Here is a tiny trained network, its code and every weight. The questions are about switching its units off for an input and a target symbol, where a switched-off unit gives its printed mean instead of its output.

import numpy as np


def w(rows, s, z=0):
    codes = np.array(rows[::2]) - 128.0
    scale = np.full(codes.shape[1], s)
    scale[-1] = z or s
    return codes * scale


def f(y):
    return np.maximum(y, 0)


def softmax(a):
    e = np.exp(a - a.max(-1, keepdims=True))
    return e / e.sum(-1, keepdims=True)


def log_softmax(a):
    a = a - a.max(-1, keepdims=True)
    return a - np.log(np.exp(a).sum(-1, keepdims=True))


def net(x, mask):
    ids = ['αγδεημτφω'.index(c) for c in x.split()]
    T = len(ids)
    res = E[ids] + P[:T]
    r = res
    for j in range(2):
        rows = slice(4 * j, 4 * j + 4)
        q, k, v = (r @ M[0][rows].T for M in (Q, K, V))
        z = softmax(np.where(np.tri(T) > 0, q @ k.T / 4**0.5, -1e9)) @ v
        o = O[0][rows]
        res = res + np.where(mask[j], z, o[:, -1]) @ o[:, :-1]
    y = f(res @ A[0][:, :-1].T + A[0][:, -1])
    res = res + np.where(mask[2:14], y, B[0][:, -1]) @ B[0][:, :-1]
    return log_softmax(res[-1] @ U[:, :-1].T + U[:, -1])


Q, K, V, O, A, B = {}, {}, {}, {}, {}, {}
E = w([
[70,135,108,122,114],'α',
[130,120,5,70,202],'γ',
[90,232,146,186,100],'δ',
[39,116,32,180,164],'ε',
[141,147,27,224,14],'η',
[90,166,44,123,49],'μ',
[135,184,145,123,211],'τ',
[97,116,102,197,181],'φ',
[136,196,97,222,152],'ω',
],0.016)
P = w([
[164,87,254,106,76],'0',
[97,159,174,116,105],'1',
[91,156,169,113,109],'2',
[98,157,151,101,103],'3',
[88,178,153,106,97],'4',
[83,156,150,108,94],'5',
],0.0088)
Q[0] = w([
[98,109,142,100,94],'h0',
[109,134,124,79,111],'h0',
[142,160,137,104,100],'h0',
[174,164,95,162,157],'h0',
[148,75,175,135,107],'h1',
[116,114,139,124,139],'h1',
[209,1,212,143,134],'h1',
[104,174,127,127,129],'h1',
],0.031)
K[0] = w([
[113,118,121,103,106],'h0',
[93,116,140,133,105],'h0',
[91,112,88,123,130],'h0',
[144,125,117,170,144],'h0',
[148,152,104,136,131],'h1',
[138,111,116,141,131],'h1',
[64,252,42,138,152],'h1',
[132,82,156,130,105],'h1',
],0.029)
V[0] = w([
[120,172,127,152,153],'h0',
[106,73,124,185,128],'h0',
[67,89,189,87,86],'h0',
[71,124,150,124,134],'h0',
[153,1,214,120,82],'h1',
[68,163,194,101,127],'h1',
[227,98,180,125,179],'h1',
[156,125,148,41,89],'h1',
],0.014)
O[0] = w([
[141,58,221,149,121,253],'h0',
[113,108,83,211,136,133],'h0',
[43,243,88,114,192,49],'h0',
[112,147,163,166,158,162],'h0',
[124,183,2,154,22,135],'h1',
[239,211,74,120,141,202],'h1',
[165,17,165,16,6,146],'h1',
[45,211,136,39,114,86],'h1',
],0.0089,0.0043)
A[0] = w([
[114,89,47,116,181,92],'n0',
[100,147,173,78,112,55],'n1',
[120,140,195,88,104,77],'n2',
[78,62,96,98,142,84],'n3',
[140,97,152,53,208,44],'n4',
[154,160,103,159,126,68],'n5',
[141,216,253,229,1,2],'n6',
[234,150,151,14,50,22],'n7',
[123,118,89,101,181,49],'n8',
[95,112,239,135,210,9],'n9',
[202,133,91,121,99,36],'n10',
[47,98,172,104,166,28],'n11',
],0.0064,0.0072)
B[0] = w([
[141,68,118,70,119,170],'n0',
[146,158,96,113,128,149],'n1',
[163,129,115,132,142,160],'n2',
[73,117,131,130,133,169],'n3',
[126,139,132,62,91,158],'n4',
[135,108,178,127,90,168],'n5',
[85,32,150,8,132,253],'n6',
[90,137,65,179,227,199],'n7',
[144,104,124,120,155,136],'n8',
[168,151,159,163,109,148],'n9',
[145,130,196,103,92,150],'n10',
[96,197,139,180,147,151],'n11',
],0.012,0.005)
U = w([
[128,150,129,151,107,55],'α',
[177,73,65,83,141,136],'γ',
[111,100,171,78,93,188],'δ',
[84,68,87,177,100,24],'ε',
[172,85,78,147,10,55],'η',
[173,158,91,123,32,81],'μ',
[253,165,168,125,112,252],'τ',
[158,87,135,206,128,165],'φ',
[208,58,160,139,98,162],'ω',
],0.0059,0.0031)

Each question gives the input, a string of symbols that net reads in full, and the target symbol t.
The units are the heads (4 rows each of Q, K, V and O) and the neurons (one row each of A and B). Each row of codes is followed by its name. A weight is (code - 128) times the scale printed after its matrix; where a second scale follows, it is the last column's (O, A, B and U).
mask holds one flag per unit, heads first, then neurons. A switched-off unit (its flag False) gives its mean, the last column of its rows in O or B, instead of its output. The means were averaged over made-up inputs and are rounded, as every weight is.
A unit's drop is (log p(t) with every unit on - log p(t) with that unit switched off) / (log p(t) with every unit on - log p(t) with every unit switched off).
The circuit of an input: a set's keep is (log p(t) with only the set's units on - log p(t) with every unit switched off) / (log p(t) with every unit on - log p(t) with every unit switched off). Starting from the 12 units with the biggest drops (on a tie, the unit counted first), units are removed one at a time, each time the one whose removal leaves the highest keep (on an exact tie, the one counted first), for as long as the keep stays at least 0.8.
circuit, biggest first: the units of the circuit, biggest drop first
top k neurons: the k neurons with the biggest drops, biggest first
which heads matter: for each layer, one digit per head in row order, 1 if its drop is at least 0.15 and else 0, layers parted by /
drop when u is switched off: that unit's drop, to one decimal
input ω φ γ ω ε γ, target ω: circuit, biggest first : (h1 h0)
input δ γ τ, target τ: circuit, biggest first : (h1 n6)
input ω δ η, target ω: circuit, biggest first : (h1 n6)
input φ γ ε, target η: top neuron : (n7)
input ω δ μ ω δ ω, target ω: circuit, biggest first : (h0 h1)
input ω φ γ δ, target ω: circuit, biggest first : (h1 h0)
input τ γ γ τ, target γ: circuit, biggest first : (n7 h1)
input δ η δ τ φ, target τ: which heads matter : 01
input τ ω δ δ, target γ: circuit, biggest first : (h1 n7 n6)
input τ τ τ, target γ: circuit, biggest first : (h1 n7)
input γ δ ε δ, target δ: drop when h1 is switched off : 0.4
input ε η ε ε, target φ: drop when n6 is switched off : 0.2
input μ δ μ α, target α: drop when n0 is switched off : 0.0
input δ δ α, target τ: circuit, biggest first : (h1)
input μ γ δ α, target α: circuit, biggest first : (h1 h0)
